[-29 -39  12  10] Answer: 10

[[-31 -23 -18  -9  -8 -30   0]
 [ 23  -2  25  -7  21  38 -14]] Answer: -9

[-7 34 32  8 -9] Answer: 8

[[ -6   4 -10  -1   3 -16]
 [ 16 -24  35  17 -31   3]
 [-12  30   9 -23   3  19]] Answer: -1

[[-16 -11 -11  -3 -20]
 [ 11 -22   2  30   7]
 [ 19   3  27  27  -4]] Answer: -3

[[ -4 -30   8  22 -20]
 [-28  26  -2 -37 -24]
 [ -9  28 -11 -15 -26]] Answer: 22

[[ 14 -12 -20  13 -20 -22]
 [  8  -5 -24  -3 -30 -12]
 [-11 -11  36  -5   4 -14]] Answer: 13

[-2 27 32 29] Answer: 29
---
[[ 0.16  0.10  0.22 -0.11 -0.03 -0.09 -0.01  0.22]
 [-0.16  0.22  0.13 -0.09 -0.11 -0.02  0.05  0.26]
 [ 0.13 -0.14 -0.01 -0.08 -0.07  0.20  0.01 -0.02]
 [ 0.04  0.11  0.09  0.16 -0.05  0.14 -0.06 -0.15]
 [-0.03  0.11 -0.10 -0.06 -0.10 -0.05 -0.09 -0.02]
 [-0.11  0.24  0.03  0.01  0.02 -0.10  0.07 -0.16]
 [-0.14 -0.15  0.09 -0.02  0.01  0.00  0.09  0.21]
 [ 0.20  0.07 -0.16  0.24  0.00  0.02  0.02  0.23]
 [-0.09 -0.13  0.23  0.20  0.26  0.23  0.16  0.17]
 [-0.07 -0.10  0.20 -0.10 -0.01  0.15  0.24  0.12]] => -0.09

[[ 10.195  13.920   4.672   7.821  18.598  10.479  -2.054   7.732   6.292
    0.131 -12.494   3.062]
 [  2.634  26.224  20.428  -6.925   5.777  -3.553  13.449  15.103  18.378
   17.714   9.044  11.529]
 [ 11.843   1.284  -5.210  15.474  13.783  17.758  -5.540  -2.118  -7.380
   -6.132  -5.976  -3.097]
 [  6.254   4.520  -3.243  10.310  17.656  11.685  -0.956   1.262   3.998
    0.415 -16.264  10.048]
 [ 13.095  -8.655 -11.230  12.673   3.380  21.832  -4.919  -9.509  -4.246
   -8.282   1.897   2.963]
 [ -1.371  10.708  12.410  -5.324   1.765  -3.980  17.661  11.859  21.016
   18.959   5.661  21.368]] => 0.131

[[  0.118  -0.849   5.517 -14.817  -3.978 -17.532   1.482 -13.304   0.698
   -4.133 -17.218  -5.761  -1.074   0.443  11.847   0.688]
 [-21.044  14.672  -4.600   9.432  -6.017   6.408   1.503 -10.200   2.701
   -3.513 -13.889  10.914 -11.347  -3.440  -8.367   6.450]
 [ -6.435 -19.124   4.452  12.636  -4.450   6.293   5.257   1.156  -8.768
   -4.037 -12.196  -2.726 -16.028 -12.904   5.027  -4.927]
 [  9.228   9.939   0.397  -5.859   2.828  -9.092  -0.479   7.793  -3.921
    0.800  -3.252  -4.993  14.352 -17.756  -8.917   8.521]
 [ -3.704   8.313  -0.090  -5.993   7.002  -0.156 -15.437   2.856 -19.164
  -17.494 -11.793   4.167  -1.079 -11.429   2.811 -24.835]
 [  6.519 -12.007  -3.196  -2.564   1.050  -6.923   2.854   7.438  -5.711
    3.288  -1.278  12.757   1.560   4.285 -10.111  -6.506]
 [  0.596  -1.841  -7.465 -18.664   8.950   3.966   7.350  -7.270   4.860
    5.771 -14.586   9.162   5.059   2.973 -12.312  10.714]
 [-11.846 -10.460 -22.396  -5.675   9.217 -10.887   7.211 -11.598  -5.557
  -11.116   5.831   0.654 -16.515 -15.986   4.485  -3.754]
 [ -7.920  -7.832  -0.572  -8.083 -10.646 -13.884  -9.844   0.558  -7.442
   -5.099  -5.542  10.290  11.769  16.724   2.249  -9.373]
 [ -9.833   5.534   6.967  13.450 -10.164 -15.573   5.574  -2.898   4.459
   -1.928  -1.087  10.132   0.161  -9.426  -8.169   0.194]] => 0.443

[[ 0.045  0.051  0.048  0.005 -0.077 -0.057 -0.084  0.033 -0.040 -0.024
   0.041  0.050  0.052  0.010 -0.051 -0.069]
 [-0.140 -0.137 -0.143 -0.282 -0.060 -0.270 -0.064 -0.113  0.148  0.066
  -0.148 -0.118 -0.051 -0.287 -0.240  0.129]
 [-0.012 -0.008 -0.025 -0.101 -0.165 -0.186 -0.152  0.035  0.080  0.029
   0.030  0.031  0.042 -0.115 -0.132 -0.024]
 [ 0.071  0.071  0.076  0.180 -0.104  0.119 -0.105  0.031 -0.277 -0.184
   0.070  0.049 -0.013  0.187  0.097 -0.285]
 [-0.031 -0.034 -0.017 -0.069 -0.037 -0.071 -0.058 -0.088 -0.087 -0.042
  -0.096 -0.065 -0.034 -0.061 -0.076 -0.060]
 [-0.184 -0.175 -0.174 -0.067  0.065 -0.014  0.059 -0.112 -0.146 -0.279
  -0.161 -0.180 -0.217  0.007 -0.068 -0.095]
 [ 0.022  0.004  0.011  0.016 -0.199  0.010 -0.190 -0.053 -0.140  0.056
   0.007 -0.001 -0.005 -0.063  0.040 -0.151]
 [-0.095 -0.094 -0.116 -0.037 -0.117 -0.066 -0.070 -0.031  0.002 -0.104
  -0.007 -0.047 -0.095 -0.057 -0.029 -0.083]] => 0.010

[[ 0.004  0.047  0.182 -0.152  0.196  0.062 -0.110 -0.005  0.159 -0.073
   0.195 -0.139 -0.119 -0.104]
 [-0.234  0.195  0.157 -0.255  0.182 -0.144  0.036 -0.173  0.260 -0.114
   0.227 -0.110  0.057 -0.260]
 [ 0.184 -0.230 -0.007  0.025 -0.030  0.164 -0.120  0.072 -0.153  0.075
  -0.085  0.014 -0.168  0.160]
 [-0.046  0.122  0.130 -0.107  0.156 -0.004 -0.115  0.008  0.166 -0.144
   0.178 -0.187 -0.094 -0.170]
 [-0.123 -0.039 -0.112 -0.012 -0.093 -0.181  0.108 -0.045 -0.040 -0.056
  -0.083  0.048  0.118 -0.045]] => -0.139
---
[[  7  -9 -22 -16]
 [  3  37 -35  21]] result: -35

[[3935 7066 3727 2256 6316 7261 8482]
 [3842 6476 3553 2311 6297 7044 7850]] result: 3553

[[ 32   7   8  26 -36]
 [ 16 -16  -2  16  17]] result: -2

[[5878 5312 9613 8297 6453 1015]
 [3949 3747 6180 4812 6627 8232]] result: 6180

[[489 435 310 514 462]
 [970 139 765 391 935]] result: 765

[[ 12 195 175 151]
 [221 157 163 201]] result: 163
